(in the rows, 128 means zero)
Each row of numbers belongs to one of the elements below and depends on some of the facts about them. Some rows are named. Which element is each other row?

Some elements and their rows:
klikir: [ 99 170 146  80 131 154 129  77 130 142 152 123 141 113 118 137 167 165
 117 141 181 153 128  93 112 110 115 129 125 101 140 144 166 207 141 156
 174 149 126 155  75  95  89 157 146 107  99 138 111  88]
devu: [144 201  99 112 138 173 144  82 119 145 124 120 142 164  65 137 171 161
  67 144 173 146 115  92 147  56 118 120  97 152 131 108 145 175 121 149
 144 124 148 142  69  87 117 182 127  74 166 126  69 143]
tribrus: [133 180 110 102 164 175 140  83 127 158 156 164 146 158  67 123 207 143
  83 151 148 142 116 118 147  70 124  96 106 125 121 112 171 166 151 155
 142 142 150 113  88  82 124 160 136  80 114 113  72 135]
kilobir: [108 179  95  93 150 139 155 120 121 152 105 111 139 138  59 149 140 150
  85 146 151 131 119 118 144  87  79 131 124 162 135 118 123 138 149 142
 148 134 171 130 102 103  95 160 150  92 130 100  81 108]
stese: [ 99 166 133  82 124 156 157  93 142 162 140 183 140  95  77 151 200 157
 123 176 132 134 143  92 150  82  86 120 123  96 108 124 157 175 161 177
 152 161 179 149  91 104 111 192 149  91  94 121  93 109]
ponim: [102 159 103  79 163 186 134  88 133 156 146 157 148 130 105 120 206 160
 100 165 147 149 114 113 142 105 107 119 105 104 137 106 158 179 144 164
 157 156 136 116 116  88 102 141 163  78  84 113  94 110]
plegral: [110 163 106  82 148 182 138  80 137 149 134 149 155 114 110 127 197 166
  84 173 151 155 102 104 147  97 112 133 102  93 130 109 141 203 138 157
 159 160 141 134 100  91 112 161 156  72 104 123  97 105]
dinor: [140 181  99 126 137 131 143 132 139 140  95 134 168 136  96 146 161 115
 107 162 156 116 116 129 154  66  28 163 111 129 131 104 125 118 177 169
 149 147 139 112 153 122 135 168 128  69 103  90  95  99]
tiruklis: [103 158 114  82 139 143 155 108 144 160 127 179 147 105  86 148 192 138
 115 171 131 136 121 127 147  90  77 116 129 103 127 116 150 155 170 171
 147 147 180 124 124 109 108 166 151  93  90 118  99  94]
skoma: [ 94 176 120 113 173 185 145 137 132 147 130 128 143 126  67 148 201 157
 107 159 159 121 174 106 150  94  75 147 105 132 119 126 143 168 168 159
 166 160 105 122 109  97  97 183 176  79  72  69  77 114]
grupen: [138 190 119 122 144 137 135 133 141 145 122 141 165 134  89 145 173 113
 108 151 164 126 118 119 128  70  73 141 125 127 120 118 149 141 172 161
 158 144 119 120 123 108 128 161 132  79 103 101  81  96]
plabuvi: [111 153 117 105 161 180 137 109 137 157 159 151 142 122  71 136 176 147
  78 143 144 148 119 120 128  89 133 101 128 139 129 135 174 177 160 135
 163 153 156 117  77  76 106 140 149  87 117 103  70 100]
levonos: [117 159 115 110 157 171 137 114 133 158 151 146 138 125  69 139 175 142
  76 141 146 145 119 115 129  80 128 104 131 139 134 138 172 177 167 135
 164 152 155 113  76  79 104 141 153  82 117 110  73  89]
skobrul: [101 171 100  85 156 191 128  86  97 139 136 143 183 152 108  99 173 174
 101 141 172 156 125  86 174  85  87 138  90 112 126 133 137 206 155 130
 167 184 119 146  65 105 100 138 148  90 121 111  87  89]
kimudrol: [ 81 169 125  91 173 184 142 127 120 151 146 136 136 122  63 147 187 172
 108 149 148 135 175 106 141 108 101 124 120 128 125 134 154 179 166 158
 171 161 126 128  91  85  79 163 180  88  73  81  79 104]
pudrisil: [113 167 147  93 146 166 135  84 135 157 173 140 133 155 103 125 179 143
 113 135 165 142 135  92 113 107 111 127 102 105 131 141 178 168 154 164
 170 145 120 139 104 115  96 135 151 115  88 111 102 120]
ritres: [ 85 167 129  80 172 181 151 111 123 154 160 163 131 134  53 141 205 165
 123 162 127 126 177 102 162  90  93 114 105 124 111 129 157 164 166 169
 152 156 141 134  93 106  89 180 169  97  75  90  73 131]

Facts:
π: is of sort; Σ: points at; Ξ: refers to; Ω: uses
balu	π	814; basibrom	π	800; bepeflu	π	800; bese	π	800; bibrin	π	652; biste	π	499; bodeplu	π	337; bodrom	π	814
brekos	π	814; briditres	π	800; briplus	π	337; brudam	π	814; brukes	π	814; budrazo	π	652; bukli	π	652; busti	π	814
devu	π	499; dinor	π	601; dinum	π	652; diskuflor	π	337; dodilel	π	800; dofam	π	601; dotril	π	68; drekli	π	652
dreror	π	499; dribon	π	800; drikal	π	337; drola	π	499; drudri	π	652; fani	π	337; fibina	π	601; fifis	π	800
fledra	π	800; fliru	π	800; fluflazik	π	652; flugri	π	800; fostaflis	π	800; fudram	π	652; gafle	π	800; gezuson	π	652
grales	π	814; grebuk	π	652; gremar	π	601; grinom	π	652; groplo	π	814; grupen	π	337; kabor	π	68; kilobir	π	652
kimudrol	π	814; klastotras	π	652; klazok	π	68; klebram	π	652; klegrum	π	652; kletun	π	499; klevetam	π	499; klikir	π	337
klise	π	652; klogri	π	652; kloklel	π	800; kludiflus	π	800; klunu	π	814; levonos	π	800; lifo	π	814; liklos	π	68
lonar	π	814; modrim	π	601; mostus	π	652; munu	π	68; mustol	π	337; naskopes	π	814; nedros	π	499; nudun	π	68
nulis	π	652; panam	π	800; papla	π	499; peklas	π	652; piplen	π	337; plabuvi	π	68; plagral	π	652; plagum	π	337
plegral	π	652; plepon	π	652; plibrer	π	652; plirim	π	68; plolun	π	800; plosos	π	652; plubram	π	652; pludor	π	337
pludrur	π	601; plugrom	π	68; plumur	π	652; ponim	π	337; pudrisil	π	652; pulim	π	800; ritres	π	652; rofar	π	652
rugrik	π	652; ruko	π	337; rusil	π	601; sado	π	652; satridan	π	68; sina	π	652; sitren	π	652; sivadruk	π	800
skestidris	π	68; skifludren	π	814; skiklo	π	652; skimuk	π	601; skobrul	π	499; skoma	π	601; skufes	π	800; sodur	π	68
stabrasu	π	68; starovan	π	652; statriper	π	601; statun	π	337; stese	π	68; stikel	π	800; stizi	π	68; stoplek	π	652
suler	π	652; sulil	π	601; sume	π	652; sutruskem	π	68; tanodro	π	337; tatrom	π	652; temam	π	68; tiklis	π	499
tiruklis	π	652; toklom	π	652; trabo	π	652; trerin	π	652; tribrus	π	814; trilel	π	68; tronal	π	68; truliple	π	337
tugus	π	800; vakur	π	499; vores	π	68; vugro	π	652; vunor	π	800; zadrin	π	652; zatriskos	π	652; zesom	π	800
ziluk	π	814; zisal	π	652; zufi	π	652; bibrin	Σ	pulim; bibrin	Σ	sado; bibrin	Σ	sina; bibrin	Σ	biste; bibrin	Σ	mostus
bibrin	Σ	basibrom; bodrom	Σ	tiruklis; brekos	Σ	bepeflu; busti	Σ	klegrum; busti	Σ	mustol; busti	Σ	rugrik; busti	Σ	klogri; devu	Σ	ruko
devu	Σ	kilobir; dofam	Σ	fani; dofam	Σ	plabuvi; fluflazik	Σ	ruko; fluflazik	Σ	groplo; flugri	Σ	drola; flugri	Σ	brukes; flugri	Σ	plumur
fostaflis	Σ	ziluk; fostaflis	Σ	grinom; fostaflis	Σ	tatrom; fostaflis	Σ	klise; gafle	Σ	klise; gezuson	Σ	mustol; gezuson	Σ	plolun; grales	Σ	kabor
grales	Σ	satridan; grales	Σ	gremar; grales	Σ	dribon; klebram	Σ	kabor; klebram	Σ	toklom; kletun	Σ	dinum; klevetam	Σ	drikal; klevetam	Σ	drudri
klevetam	Σ	diskuflor; klikir	Σ	tatrom; klikir	Σ	temam; kloklel	Σ	kilobir; kloklel	Σ	trilel; modrim	Σ	munu; modrim	Σ	piplen; modrim	Σ	klazok
modrim	Σ	trilel; nedros	Σ	brudam; nedros	Σ	ponim; nedros	Σ	klazok; nedros	Σ	tiruklis; nudun	Σ	zadrin; nudun	Σ	dodilel; panam	Σ	bodeplu
plegral	Σ	ponim; plegral	Σ	zadrin; plegral	Σ	truliple; plegral	Σ	fliru; plirim	Σ	stoplek; plubram	Σ	stoplek; plubram	Σ	balu; plubram	Σ	skimuk
plubram	Σ	groplo; skifludren	Σ	dinor; skifludren	Σ	rugrik; skifludren	Σ	vugro; skifludren	Σ	grupen; skiklo	Σ	bese; skobrul	Σ	plolun; skobrul	Σ	lifo
sodur	Σ	plibrer; sodur	Σ	piplen; sodur	Σ	skimuk; sodur	Σ	vunor; starovan	Σ	groplo; statriper	Σ	grinom; statriper	Σ	tatrom; statriper	Σ	briditres
statriper	Σ	drekli; statriper	Σ	kimudrol; statriper	Σ	trilel; statun	Σ	balu; statun	Σ	pudrisil; stese	Σ	lonar; stese	Σ	plagum; stese	Σ	ponim
stese	Σ	budrazo; stizi	Σ	zufi; stizi	Σ	skimuk; suler	Σ	plolun; suler	Σ	briditres; suler	Σ	rofar; sulil	Σ	kabor; sulil	Σ	vores
sume	Σ	tanodro; sutruskem	Σ	drudri; sutruskem	Σ	biste; sutruskem	Σ	skufes; trabo	Σ	plibrer; trabo	Σ	plugrom; trabo	Σ	mostus; trabo	Σ	pludrur
trabo	Σ	klogri; trerin	Σ	tanodro; trerin	Σ	pludrur; tronal	Σ	bodeplu; zatriskos	Σ	satridan; zatriskos	Σ	peklas; zisal	Σ	zufi; zisal	Σ	kilobir
zisal	Σ	drekli; zisal	Σ	peklas; briditres	Ξ	pulim; budrazo	Ξ	ponim; busti	Ξ	grebuk; dinor	Ξ	klastotras; fani	Ξ	nudun; fibina	Ξ	klise
grebuk	Ξ	skiklo; groplo	Ξ	piplen; kilobir	Ξ	tronal; kimudrol	Ξ	zesom; kletun	Ξ	busti; kludiflus	Ξ	vugro; levonos	Ξ	zisal; liklos	Ξ	modrim
mustol	Ξ	dreror; naskopes	Ξ	fliru; nudun	Ξ	temam; plagral	Ξ	kimudrol; plegral	Ξ	sina; plibrer	Ξ	rusil; ponim	Ξ	plosos; pudrisil	Ξ	briplus
pulim	Ξ	rofar; skestidris	Ξ	kletun; skifludren	Ξ	trilel; skimuk	Ξ	dinor; skoma	Ξ	mustol; sodur	Ξ	gafle; stizi	Ξ	skifludren; suler	Ξ	zufi
tiklis	Ξ	plagral; tronal	Ξ	naskopes; vores	Ξ	skoma; zisal	Ξ	tanodro; balu	Ω	briditres; bepeflu	Ω	plagum; bese	Ω	plubram; bodeplu	Ω	fifis
bodrom	Ω	plagum; bodrom	Ω	gafle; bodrom	Ω	dodilel; brekos	Ω	briditres; briditres	Ω	dinor; briplus	Ω	fani; briplus	Ω	tugus; brudam	Ω	fibina
brudam	Ω	plolun; brukes	Ω	briplus; brukes	Ω	vunor; budrazo	Ω	nulis; bukli	Ω	fluflazik; bukli	Ω	gafle; bukli	Ω	plagral; dinum	Ω	plolun
dodilel	Ω	sulil; dodilel	Ω	sutruskem; dofam	Ω	tribrus; dotril	Ω	sulil; dotril	Ω	briditres; drekli	Ω	plugrom; dreror	Ω	balu; dribon	Ω	briditres
drikal	Ω	zufi; drikal	Ω	fliru; fani	Ω	briditres; fifis	Ω	panam; fifis	Ω	trabo; fledra	Ω	kletun; fledra	Ω	rusil; fliru	Ω	klunu
fluflazik	Ω	klegrum; flugri	Ω	dinor; flugri	Ω	vakur; gezuson	Ω	sume; grales	Ω	dodilel; grebuk	Ω	sume; kabor	Ω	dreror; kilobir	Ω	fani
kimudrol	Ω	nedros; klastotras	Ω	panam; klastotras	Ω	sutruskem; klastotras	Ω	fifis; klazok	Ω	fledra; klebram	Ω	bodeplu; klegrum	Ω	kludiflus; kletun	Ω	nulis
kletun	Ω	dotril; klikir	Ω	klebram; klikir	Ω	rusil; klise	Ω	mostus; kloklel	Ω	plepon; kloklel	Ω	gafle; kludiflus	Ω	bepeflu; klunu	Ω	tugus
levonos	Ω	zufi; levonos	Ω	klunu; liklos	Ω	gafle; modrim	Ω	skufes; naskopes	Ω	briditres; nedros	Ω	bepeflu; nudun	Ω	naskopes; nudun	Ω	plolun
nulis	Ω	dinor; nulis	Ω	gafle; nulis	Ω	grupen; panam	Ω	diskuflor; papla	Ω	kilobir; papla	Ω	fliru; piplen	Ω	sutruskem; plabuvi	Ω	levonos
plagral	Ω	plolun; plepon	Ω	dinor; plepon	Ω	briditres; plibrer	Ω	dinor; plirim	Ω	klebram; plolun	Ω	skoma; plosos	Ω	kilobir; plubram	Ω	sulil
pludor	Ω	sume; pludor	Ω	budrazo; plugrom	Ω	bepeflu; plumur	Ω	gremar; pudrisil	Ω	diskuflor; ritres	Ω	plolun; ritres	Ω	stabrasu; rofar	Ω	zufi
rugrik	Ω	fibina; rugrik	Ω	trilel; sado	Ω	fibina; sado	Ω	gremar; sado	Ω	vakur; sado	Ω	fifis; satridan	Ω	tiklis; sina	Ω	bepeflu
sina	Ω	briplus; sitren	Ω	plumur; sivadruk	Ω	zatriskos; skifludren	Ω	bukli; skifludren	Ω	stoplek; skifludren	Ω	dotril; skiklo	Ω	stikel; skoma	Ω	bepeflu
sodur	Ω	skoma; statriper	Ω	fudram; stese	Ω	brudam; stese	Ω	satridan; stese	Ω	dinor; stizi	Ω	lifo; sulil	Ω	dinor; sulil	Ω	briditres
sutruskem	Ω	dinor; tanodro	Ω	dodilel; tatrom	Ω	drikal; tatrom	Ω	vugro; tatrom	Ω	vakur; tatrom	Ω	tribrus; tiklis	Ω	dotril; tiklis	Ω	plumur
tiruklis	Ω	dinor; toklom	Ω	skoma; trabo	Ω	sulil; trabo	Ω	grupen; tribrus	Ω	skimuk; tribrus	Ω	devu; trilel	Ω	sutruskem; tronal	Ω	trabo
tugus	Ω	gafle; tugus	Ω	vakur; vakur	Ω	grupen; vores	Ω	sume; vunor	Ω	budrazo; zesom	Ω	nulis

Which element is each row?
No name comes twice in this set of rows, the named rows included.
[108 187 102  83 154 173 141  88 111 146 127 113 136 142  90 129 160 177
  82 150 170 150 122  91 140 101 118 135  87 147 131 130 124 187 116 150
 150 131 133 159  71  97  93 167 144  87 131 113  87 128] : zisal
[120 168  89  95 162 177 134  98 125 159 144 134 138 153  74 125 175 165
  81 141 156 146 136  98 150  89 101 119  88 135 130 116 146 156 135 147
 152 129 135 136  99 117  91 129 166  93 111 111  78 134] : ruko
[ 82 174 135 102 171 188 147 127 117 164 152 151 132 121  65 143 198 158
 111 168 138 130 173 109 150 105 106 135  99 128 114 143 143 176 172 161
 160 156 124 140  94  94  86 177 179  90  67  70  67 114] : toklom
[112 159  99 144 141 185 132 131 137 157 126 133 136 100  53 156 171 181
  66 146 179 133 185  70 156  70 100 146  93 132 127 125 148 187 157 146
 172 135 118 155  93 101  84 178 192  82 109 117  67 106] : fluflazik
[121 155 142 111 127 164 129  88 142 161 159 149 136 113 111 136 166 155
 100 143 184 151 136  70 118  94 113 137  97  95 135 141 176 191 142 160
 171 148 127 156  97 111  94 150 157 100  99 135 105 101] : plirim
[105 154  97  81 151 195 137  83 127 162 145 138 146 124  89 126 179 177
  69 158 166 151 125  78 150  95 115 129  80 115 123 116 145 193 128 151
 154 141 144 150  82 103  90 147 161  83 117 126  86 113] : stizi
[101 153 108  94 153 163 147 112 129 166 147 159 142 120  62 144 164 142
  89 152 130 148 119 121 141  90 115 106 128 135 133 133 160 165 169 143
 164 152 180 126  86  92  97 141 161  93 110 106  79  92] : papla
[ 85 153 134  89 140 168 149 123 144 154 142 161 149  66  74 160 188 169
 110 170 147 144 152  98 140  98 105 133 131 108 120 142 156 204 166 165
 174 169 153 143  83  82 104 185 173  83  86 117  85  71] : bodrom
[170 199  88  61 190 183 113 133 148 150 137 141 200  85 115 146 198 128
  71 162 177 132 100  69 143  66 109 160 105 119 112  94  97 157 121 190
 153 142  71 123 104 107 140 144 137  44 105  93  66  82] : sume
[129 178 137 108 151 162 133  95 140 146 149 116 144 163 124 128 175 129
 113 146 185 130 119 111 117  99  88 152  98 111 139 125 168 156 149 161
 166 144 100 128 130 110 108 141 143  98  96 101 106 117] : diskuflor
[124 144  89 133 104 147 141 112 154 169 116 172 153  98  72 151 165 149
  66 157 160 138 135  83 162  55  69 142  90 102 125 100 153 147 166 158
 158 133 170 152 120 133 102 159 166  85 123 139  89 103] : plubram
[107 190 128  83 144 135 155 103 127 147 123 134 136 148  76 149 173 144
 127 148 152 125 133 106 138  89  67 125 128 131 129 120 140 143 150 174
 147 136 156 137 108 116 100 175 135 104 104 113  99 122] : trilel
[ 89 158 125  84 138 173 162 107 135 154 129 166 151  96  72 152 193 170
 112 180 131 136 152  91 164  92  84 130 116 107 107 121 148 184 161 166
 156 167 166 144  89 103  95 195 164  81  91 110  91 105] : nudun
[124 157 105  64 188 203 143  93 134 158 158 144 148 138 100 129 195 147
  82 153 146 136 112  91 142 103 109 125  86 126 122 108 136 155 139 164
 153 149 124 111  93 108  98 125 158  74  96  90  86 118] : pludrur
[125 175 120 108 153 150 129 113 133 146 140 121 148 143 117 130 166 125
 103 141 177 133 116 109 120  99  87 150 105 114 139 135 149 152 152 160
 167 138 102 129 127 112 108 141 147  97  93  97  97  95] : rusil

Now the same elements, written a new way:
Known rows:
stabrasu: [109 119 130 149 123 127 113 127 124 125 134 128 143 141 127 115 138 143
 146 123 137 129 134 119 137 144]
grupen: [108 126 104 132 126 135 111 133 126 111 129 125 118 130 117 121 146 135
 163 115 139 126 143 126 135 146]
trabo: [138 148 122 119 116 130 153 132 119 137 146 113  72  87 142 149 148 114
 129 150 111 122 128 129 117 165]
briplus: [138 137 135 126 149 127 129 132 136 127 100 158 137 132 127 106 114 100
 106 124 132 113 145 129 127  94]
skoma: [144 133 132  88 154  94 149 143 139 139 155  70 130 168 110 117 106 148
  77 126 109 119 118 107 126 119]
plosos: [132 137 140 128 133 127 133 130 131 126 117 136 131 124 137 128 127 120
 112 129 124 120 134 130 124 115]
fliru: [139 130 159 140 142 125 116 134 131 131  96 171 156 120 130 110 110 104
  93 134 141 125 168 120 103  83]
flugri: [137 136 130 118 124 122 102 116 133 145 126 150 110 136 131 178 106 112
 119 104 167 142  99 124 128 122]
dinor: [120 100 111 123 110 122  75 119 107 120 131 142 109 153 117 188  94 120
 155 103 194 158  94 135 130 135]
diskuflor: [121 115 127 148 124 132 126 129 116 126 138 129 138 132 145 115 141 141
 138 129 139 127 150 132 137 152]
stizi: [122 131 143 123 131 128 135 117 133 139 127 126 120 127 126 125 125 123
 128 138 122 116 125 122 133 125]
tanodro: [137 136 132 119 127 129 143 127 119 125 133 124 115 107 137 143 133 130
 117 136 118 129 147 137 111 126]
stikel: [115 116 125 144 122 129 112 126 120 122 127 127 137 138 131 114 136 132
 144 127 139 127 139 123 137 146]
dreror: [134 132 135 124 132 131 146 143 130 125 121 132 131 117 137 124 131 119
 117 130 117 120 121 131 126 120]
fledra: [131 146 120 121 130 133 136 129 139 129 132 127 119 118 131 125 138 131
 130 123 113 122 128 129 124 125]
fibina: [108 118 133 150 122 127 115 129 122 129 134 125 144 140 130 120 140 144
 144 126 135 132 135 117 137 142]
modrim: [128 131 146 127 128 125 128 120 132 141 128 121 121 118 119 125 130 119
 123 145 117 131 126 117 130 131]

Rows to name:
No name comes twice in this set of rows, the named rows included.
[144 108 116 110 122 128  99 118 123 139 133 144 113 126 111 185  93 128
 127 116 169 162  93 126 106 112] : tiruklis
[158 121 142 126  99 132 151 128 117 128 148 115 105  74 164 180 120 134
 105 145 119 120 129 133  84 150] : dodilel
[169 112 122  84 155  92 146 131 145 129 149  88 109 137  96 101 108 117
  85 140 122 104 130  93 131 144] : nedros
[ 83 179 176 122 128 116 132 164 127 156 152  80 175 166 122 148 124 177
  98 117  84 191  89 125 125  64] : plolun
[121 124 125 146 123 128 117 128 122 140 135 131 133 141 135 113 139 128
 132 131 145 129 132 120 146 161] : klevetam
[150 119 138 118 106 111 100 102 108 165 148 138  90 127 152 232  85 114
 102 126 184 167  96 137 101 147] : sutruskem
[153  86 110  95 118 143 122 151 117 114 106 129 108 136 126 188  81  77
 127 135 161 153   8 171 142 109] : briditres
[144 142 146 131 111 133 150 126 120 127 139 121 118  88 163 147 134 132
 105 141 106 111 147 136  98 138] : fifis
[135 140 123 122 132 134 138 131 138 124 124 135 130 125 132 123 127 131
 114 116 125 117 138 130 119 112] : brukes
[121 145 105 107 134 142 145 117 141 136 130 132 106 115 113 124 138 135
 149 123 116 129 139 134 124 116] : vunor
[131 136 124 109 137 117 140 142 127 116 128 114 116 127 122 122 125 121
 116 127 120 122 143 132 117 122] : klegrum
[133 159  95 109 131 136 131 120 150 138 132 137 105 119 114 133 140 132
 145 105 125 129 127 129 133 122] : zesom

